Below are the code and all the weights of a small trained network. Each question names an input and a class and asks about switching units off, where a switched-off unit gives its printed mean instead of its output.

import numpy as np


def w(rows, s, z=0):
    codes = np.array(rows[::2]) - 128.0
    scale = np.full(codes.shape[1], s)
    scale[-1] = z or s
    return codes * scale


def norm(h):
    return h / np.sqrt((h * h).mean(-1, keepdims=True) + 1e-5)


def f(y):
    return np.maximum(y, 0)


def log_softmax(a):
    a = a - a.max(-1, keepdims=True)
    return a - np.log(np.exp(a).sum(-1, keepdims=True))


def net(x, mask):
    res = np.array(x, float).reshape(1, 3) / 4 @ E
    u = 0
    for l in range(3):
        y = f(norm(res) @ A[l][:, :-1].T + A[l][:, -1])
        res = res + np.where(mask[u : u + 6], y, B[l][:, -1]) @ B[l][:, :-1]
        u += 6
    return log_softmax(norm(res)[-1] @ U[:, :-1].T + U[:, -1])


A, B = {}, {}
E = w([
[177,76,123,72,231,98],'x0',
[254,132,184,126,181,192],'x1',
[137,141,115,236,158,9],'x2',
],0.011)
A[0] = w([
[198,153,159,248,152,164,3],'0.n0',
[25,221,88,236,22,44,79],'0.n1',
[156,133,101,161,174,63,44],'0.n2',
[83,219,109,232,77,70,52],'0.n3',
[66,145,84,89,78,122,74],'0.n4',
[114,165,189,67,44,253,31],'0.n5',
],0.0073,0.0036)
B[0] = w([
[181,152,75,67,115,136,180],'0.n0',
[76,26,143,202,77,80,253],'0.n1',
[123,87,174,136,151,239,168],'0.n2',
[123,162,125,157,75,153,209],'0.n3',
[169,126,142,126,142,73,167],'0.n4',
[113,106,142,154,163,254,209],'0.n5',
],0.011,0.0077)
A[1] = w([
[157,158,150,180,74,93,68],'1.n0',
[103,119,75,157,99,78,17],'1.n1',
[96,121,172,154,134,105,86],'1.n2',
[50,73,84,132,104,104,176],'1.n3',
[104,129,115,149,46,140,147],'1.n4',
[5,138,151,195,117,97,3],'1.n5',
],0.014,0.0045)
B[1] = w([
[62,165,22,180,147,179,186],'1.n0',
[107,65,242,100,115,206,187],'1.n1',
[120,90,159,151,135,162,166],'1.n2',
[80,197,166,151,58,51,255],'1.n3',
[242,103,97,173,118,110,229],'1.n4',
[75,21,254,154,49,56,240],'1.n5',
],0.0098,0.0085)
A[2] = w([
[243,164,192,118,246,48,23],'2.n0',
[25,138,113,11,124,79,98],'2.n1',
[219,152,75,193,67,76,2],'2.n2',
[104,100,124,131,198,100,90],'2.n3',
[180,137,189,182,214,102,116],'2.n4',
[203,115,161,192,199,100,120],'2.n5',
],0.011,0.0042)
B[2] = w([
[70,30,15,21,122,6,254],'2.n0',
[155,229,178,135,180,93,175],'2.n1',
[131,202,109,145,188,81,181],'2.n2',
[150,123,165,96,41,107,160],'2.n3',
[87,70,65,86,110,88,216],'2.n4',
[118,121,56,115,130,105,230],'2.n5',
],0.011,0.0061)
U = w([
[70,251,218,65,184,58,66],'0',
[50,83,202,236,45,52,158],'1',
[189,168,31,238,174,99,27],'2',
[140,43,27,49,177,58,179],'3',
[143,107,180,100,169,243,255],'4',
],0.015,0.0061)

Each question gives the input, the list of numbers given to net, and the class t.
The units are the neurons (one row each of A and B). Each row of codes is followed by its name. A weight is (code - 128) times the scale printed after its matrix; where a second scale follows, it is the last column's (A, B and U).
mask holds one flag per neuron, layer by layer. A switched-off neuron (its flag False) gives its mean, the last column of its row in B, instead of its output. The means were averaged over made-up inputs and are rounded, as every weight is.
A unit's drop is (log p(t) with every unit on - log p(t) with that unit switched off) / (log p(t) with every unit on - log p(t) with every unit switched off).
The circuit of an input: a set's keep is (log p(t) with only the set's units on - log p(t) with every unit switched off) / (log p(t) with every unit on - log p(t) with every unit switched off). Starting from the 12 units with the biggest drops (on a tie, the unit counted first), units are removed one at a time, each time the one whose removal leaves the highest keep (on an exact tie, the one counted first), for as long as the keep stays at least 0.8.
units of the circuit, in order: the units of the circuit, biggest drop first
unit that matters most: the unit with the biggest drop
top k neurons: the k neurons with the biggest drops, biggest first
drop of u: that unit's drop, to one decimal
input [6,-4,2], class 0: units of the circuit, in order : 0.n1, 1.n4, 2.n1, 1.n5
input [-2,4,8], class 2: units of the circuit, in order : 0.n0, 1.n5
input [6,-6,-1], class 0: top 2 neurons : 0.n1, 2.n1
input [-8,0,-7], class 4: unit that matters most : 0.n5
input [2,4,-3], class 4: top 4 neurons : 1.n4, 0.n5, 0.n4, 2.n0
input [-2,1,0], class 2: top 3 neurons : 0.n0, 1.n4, 1.n5
input [7,-3,-2], class 0: top 2 neurons : 1.n4, 2.n1
input [-2,6,2], class 3: drop of 0.n1 : 0.4
input [7,-6,-8], class 0: drop of 2.n1 : 0.2
input [-6,7,2], class 2: drop of 1.n1 : 0.1
input [-6,5,5], class 2: drop of 0.n0 : 0.5
